Below are the code and all the weights of a small trained network. Each question names an input and a target symbol and asks about switching units off, where a switched-off unit gives its printed mean instead of its output.

import numpy as np


def w(rows, s, z=0):
    codes = np.array(rows[::2]) - 128.0
    scale = np.full(codes.shape[1], s)
    scale[-1] = z or s
    return codes * scale


def norm(h):
    return h / np.sqrt((h * h).mean(-1, keepdims=True) + 1e-5)


def softmax(a):
    e = np.exp(a - a.max(-1, keepdims=True))
    return e / e.sum(-1, keepdims=True)


def log_softmax(a):
    a = a - a.max(-1, keepdims=True)
    return a - np.log(np.exp(a).sum(-1, keepdims=True))


def net(x, mask):
    ids = ['αβγδεζηθλξπτφω'.index(c) for c in x.split()]
    T = len(ids)
    res = E[ids] + P[:T]
    u = 0
    for l in range(2):
        r = norm(res)
        for j in range(3):
            rows = slice(3 * j, 3 * j + 3)
            q, k, v = (r @ M[l][rows].T for M in (Q, K, V))
            z = softmax(np.where(np.tri(T) > 0, q @ k.T / 3**0.5, -1e9)) @ v
            o = O[l][rows]
            res = res + np.where(mask[u + j], z, o[:, -1]) @ o[:, :-1]
        u += 3
    return log_softmax(norm(res)[-1] @ U[:, :-1].T + U[:, -1])


Q, K, V, O = {}, {}, {}, {}
E = w([
[236,62,120],'α',
[69,112,199],'β',
[116,19,166],'γ',
[87,60,187],'δ',
[227,215,140],'ε',
[252,178,115],'ζ',
[96,43,181],'η',
[139,22,161],'θ',
[193,222,154],'λ',
[240,74,119],'ξ',
[239,65,119],'π',
[91,95,187],'τ',
[233,192,126],'φ',
[201,219,146],'ω',
],0.0032)
P = w([
[129,127,137],'0',
[148,144,252],'1',
[125,126,131],'2',
[221,105,155],'3',
[123,126,128],'4',
[194,100,152],'5',
[122,126,125],'6',
[188,97,151],'7',
[121,126,123],'8',
[170,91,147],'9',
[120,126,120],'10',
[183,74,114],'11',
[119,126,117],'12',
[156,59,105],'13',
],0.015)
Q[0] = w([
[138,235,98],'0.h1',
[139,158,206],'0.h1',
[54,176,103],'0.h1',
[232,25,153],'0.h2',
[253,57,144],'0.h2',
[73,143,121],'0.h2',
[62,120,87],'0.h3',
[122,71,85],'0.h3',
[205,94,83],'0.h3',
],0.027)
K[0] = w([
[191,204,115],'0.h1',
[82,171,194],'0.h1',
[212,121,174],'0.h1',
[79,113,1],'0.h2',
[77,158,39],'0.h2',
[148,98,149],'0.h2',
[56,132,99],'0.h3',
[137,92,72],'0.h3',
[193,129,78],'0.h3',
],0.028)
V[0] = w([
[162,176,157],'0.h1',
[117,98,107],'0.h1',
[225,128,98],'0.h1',
[248,31,41],'0.h2',
[106,56,35],'0.h2',
[65,209,95],'0.h2',
[183,135,206],'0.h3',
[163,159,146],'0.h3',
[90,85,118],'0.h3',
],0.016)
O[0] = w([
[166,116,89,68],'0.h1',
[113,132,151,155],'0.h1',
[209,85,121,24],'0.h1',
[217,242,44,195],'0.h2',
[252,124,113,145],'0.h2',
[107,39,97,6],'0.h2',
[186,117,57,220],'0.h3',
[167,99,122,138],'0.h3',
[86,166,121,133],'0.h3',
],0.017,0.011)
Q[1] = w([
[106,98,181],'1.h1',
[142,128,117],'1.h1',
[21,153,182],'1.h1',
[53,65,29],'1.h2',
[107,145,211],'1.h2',
[96,183,166],'1.h2',
[80,101,254],'1.h3',
[199,227,193],'1.h3',
[50,199,76],'1.h3',
],0.025)
K[1] = w([
[170,63,154],'1.h1',
[112,140,122],'1.h1',
[213,104,146],'1.h1',
[124,1,115],'1.h2',
[70,154,154],'1.h2',
[73,158,96],'1.h2',
[106,78,227],'1.h3',
[184,218,200],'1.h3',
[57,187,122],'1.h3',
],0.029)
V[1] = w([
[157,128,146],'1.h1',
[109,108,105],'1.h1',
[95,163,127],'1.h1',
[152,29,127],'1.h2',
[116,141,114],'1.h2',
[152,156,182],'1.h2',
[245,145,144],'1.h3',
[91,140,95],'1.h3',
[112,1,155],'1.h3',
],0.016)
O[1] = w([
[124,162,116,132],'1.h1',
[143,108,148,104],'1.h1',
[110,89,119,160],'1.h1',
[108,90,48,9],'1.h2',
[122,136,146,144],'1.h2',
[169,129,119,160],'1.h2',
[53,91,198,166],'1.h3',
[152,131,86,127],'1.h3',
[141,249,166,19],'1.h3',
],0.018,0.012)
U = w([
[189,163,106,72],'α',
[3,118,134,155],'β',
[71,69,204,238],'γ',
[98,181,121,153],'δ',
[81,78,83,250],'ε',
[188,87,124,150],'ζ',
[167,197,212,3],'η',
[198,89,189,72],'θ',
[112,145,46,106],'λ',
[192,161,103,38],'ξ',
[197,163,103,47],'π',
[58,138,93,164],'τ',
[118,70,93,230],'φ',
[88,142,56,117],'ω',
],0.019,0.0049)

Each question gives the input, a string of symbols that net reads in full, and the target symbol t.
The units are the heads (3 rows each of Q, K, V and O). Each row of codes is followed by its name. A weight is (code - 128) times the scale printed after its matrix; where a second scale follows, it is the last column's (O and U).
mask holds one flag per head, layer by layer. A switched-off head (its flag False) gives its mean, the last column of its rows in O, instead of its output. The means were averaged over made-up inputs and are rounded, as every weight is.
A unit's drop is (log p(t) with every unit on - log p(t) with that unit switched off) / (log p(t) with every unit on - log p(t) with every unit switched off).
The circuit of an input: a set's keep is (log p(t) with only the set's units on - log p(t) with every unit switched off) / (log p(t) with every unit on - log p(t) with every unit switched off). Starting from all 6 units, units are removed one at a time, each time the one whose removal leaves the highest keep (on an exact tie, the one counted first), for as long as the keep stays at least 0.8.
units of the circuit, in order: the units of the circuit, biggest drop first
most important unit: the unit with the biggest drop
heads that matter: for each layer, one digit per head in row order, 1 if its drop is at least 0.15 and else 0, layers parted by /
input ζ η η θ ζ δ, target φ: heads that matter -> 010 / 001
input ξ α η β, target γ: heads that matter -> 000 / 001
input δ π β δ φ β, target ε: units of the circuit, in order -> (0.h2; 0.h3)
input θ ξ π γ β, target β: units of the circuit, in order -> (0.h2)
input γ ζ η η γ λ β φ γ ε, target θ: units of the circuit, in order -> (0.h2; 1.h3)
input η ε ε, target ε: units of the circuit, in order -> (0.h1; 0.h2)
input ζ δ δ φ δ γ β β η η, target γ: heads that matter -> 000 / 001
input γ φ λ φ η β β γ θ η, target ζ: heads that matter -> 011 / 001
input η ε θ ξ δ δ δ γ γ η η θ η β, target γ: units of the circuit, in order -> (0.h2; 1.h3)
input π η η ε α η ω ξ θ, target θ: units of the circuit, in order -> (1.h3; 0.h2; 0.h1)
input δ δ ξ π ζ η η α δ β ζ τ γ τ, target θ: units of the circuit, in order -> (0.h2; 1.h3; 1.h2; 0.h1)
input η δ β, target β: heads that matter -> 000 / 000
input α δ β π α β θ η, target ζ: units of the circuit, in order -> (1.h3; 0.h2)
input φ β η η τ φ π η η δ, target γ: units of the circuit, in order -> (1.h3)
input β α τ γ ξ θ α α β ε α π ε η, target λ: units of the circuit, in order -> (0.h2; 1.h3)
input γ ω ζ η θ δ τ γ, target δ: heads that matter -> 110 / 011
input δ ε η η η η φ λ, target ε: heads that matter -> 010 / 000
input η α α ξ ξ γ α α η β τ γ, target δ: heads that matter -> 010 / 011
input τ η η λ, target γ: heads that matter -> 010 / 001
input δ η φ, target φ: most important unit -> 1.h2
